Here is a tiny trained network, its code and every weight. The questions are about switching its units off for an input and a class, where a switched-off unit gives its printed mean instead of its output.

import numpy as np


def w(rows, s, z=0):
    codes = np.array(rows[::2]) - 128.0
    scale = np.full(codes.shape[1], s)
    scale[-1] = z or s
    return codes * scale


def f(y):
    return np.maximum(y, 0)


def log_softmax(a):
    a = a - a.max(-1, keepdims=True)
    return a - np.log(np.exp(a).sum(-1, keepdims=True))


def net(x, mask):
    res = np.array(x, float).reshape(1, 4) / 4 @ E
    y = f(res @ A[0][:, :-1].T + A[0][:, -1])
    res = res + np.where(mask, y, B[0][:, -1]) @ B[0][:, :-1]
    return log_softmax(res[-1] @ U[:, :-1].T + U[:, -1])


A, B = {}, {}
E = w([
[154,61,79,129,78,191,217,68,215,155,46,234],'x0',
[59,201,13,169,32,95,112,115,35,223,22,27],'x1',
[44,71,75,178,187,212,69,223,96,176,164,126],'x2',
[125,191,222,152,70,167,97,196,38,130,64,249],'x3',
],0.011)
A[0] = w([
[194,159,167,33,94,17,137,125,133,117,136,126,3],'n1',
[123,98,196,81,138,137,88,120,184,115,159,162,158],'n2',
[136,25,63,109,105,228,202,74,214,148,49,208,33],'n3',
[144,185,230,167,95,187,63,178,83,81,74,223,44],'n4',
[105,25,74,150,162,229,117,246,98,159,169,145,48],'n5',
[153,26,72,105,165,86,88,54,163,109,210,82,66],'n6',
[116,163,168,104,221,29,82,165,87,115,254,76,96],'n7',
[195,169,200,99,69,76,167,34,170,101,87,135,140],'n8',
[155,53,227,94,163,171,106,140,177,62,196,157,49],'n9',
],0.0077,0.0035)
B[0] = w([
[137,120,128,134,124,125,185,207,81,102,181,180,179],'n1',
[111,98,105,134,90,66,173,87,143,195,136,121,197],'n2',
[248,175,171,110,131,94,2,179,95,114,120,158,251],'n3',
[188,209,106,159,211,163,174,27,216,166,96,135,234],'n4',
[67,107,66,20,184,119,212,175,66,62,179,171,221],'n5',
[178,92,103,167,196,144,159,89,213,141,98,87,207],'n6',
[201,246,145,144,114,118,75,196,132,120,151,152,238],'n7',
[86,95,63,46,123,40,146,120,125,67,204,184,219],'n8',
[108,180,59,133,33,24,98,119,42,187,74,77,239],'n9',
],0.0089,0.018)
U = w([
[185,164,203,124,135,139,24,180,110,89,162,163,95],'0',
[98,117,125,78,152,128,201,157,97,63,195,188,91],'1',
[93,141,71,134,31,100,126,120,85,221,82,102,122],'2',
[170,146,119,147,202,155,172,86,225,145,138,137,113],'3',
[97,141,142,97,109,128,102,156,172,173,164,164,247],'4',
[99,54,209,173,92,180,146,135,146,102,147,149,87],'5',
[76,54,249,166,127,156,125,121,158,89,117,133,84],'6',
],0.013,0.014)

Each question gives the input, the list of numbers given to net, and the class t.
The units are the neurons (one row each of A and B). Each row of codes is followed by its name. A weight is (code - 128) times the scale printed after its matrix; where a second scale follows, it is the last column's (A, B and U).
mask holds one flag per neuron, in row order. A switched-off neuron (its flag False) gives its mean, the last column of its row in B, instead of its output. The means were averaged over made-up inputs and are rounded, as every weight is.
A unit's drop is (log p(t) with every unit on - log p(t) with that unit switched off) / (log p(t) with every unit on - log p(t) with every unit switched off).
The circuit of an input: a set's keep is (log p(t) with only the set's units on - log p(t) with every unit switched off) / (log p(t) with every unit on - log p(t) with every unit switched off). Starting from all 9 units, units are removed one at a time, each time the one whose removal leaves the highest keep (on an exact tie, the one counted first), for as long as the keep stays at least 0.8.
units of the circuit, in order: the units of the circuit, biggest drop first
most important unit: the unit with the biggest drop
top k neurons: the k neurons with the biggest drops, biggest first
drop when u is switched off: that unit's drop, to one decimal
input [1,0,2,8], class 3: units of the circuit, in order	n4
input [-2,1,4,-2], class 1: top 3 neurons	n3; n4; n9
input [-4,-3,-7,-7], class 1: top 2 neurons	n1; n8
input [-6,-5,-3,7], class 3: top 2 neurons	n4; n3
input [5,-6,-3,1], class 2: top 2 neurons	n9; n2
input [-2,-1,-4,5], class 3: top 2 neurons	n4; n5
input [1,4,2,-5], class 3: top 3 neurons	n9; n6; n2
input [-7,4,-5,1], class 0: top 2 neurons	n5; n7
input [-7,-8,-7,2], class 2: top 3 neurons	n9; n2; n3
input [-4,-2,-6,0], class 1: top 2 neurons	n3; n8
input [4,1,5,0], class 1: top 3 neurons	n5; n7; n9
input [-7,3,1,-8], class 3: top 3 neurons	n6; n3; n9
input [7,3,-8,6], class 1: top 3 neurons	n8; n7; n1
input [6,1,-6,3], class 0: most important unit	n3
input [-7,-8,-1,0], class 2: drop when n3 is switched off	0.3
input [0,-7,-1,6], class 2: drop when n9 is switched off	1.0
input [-4,3,6,6], class 1: drop when n6 is switched off	0.3
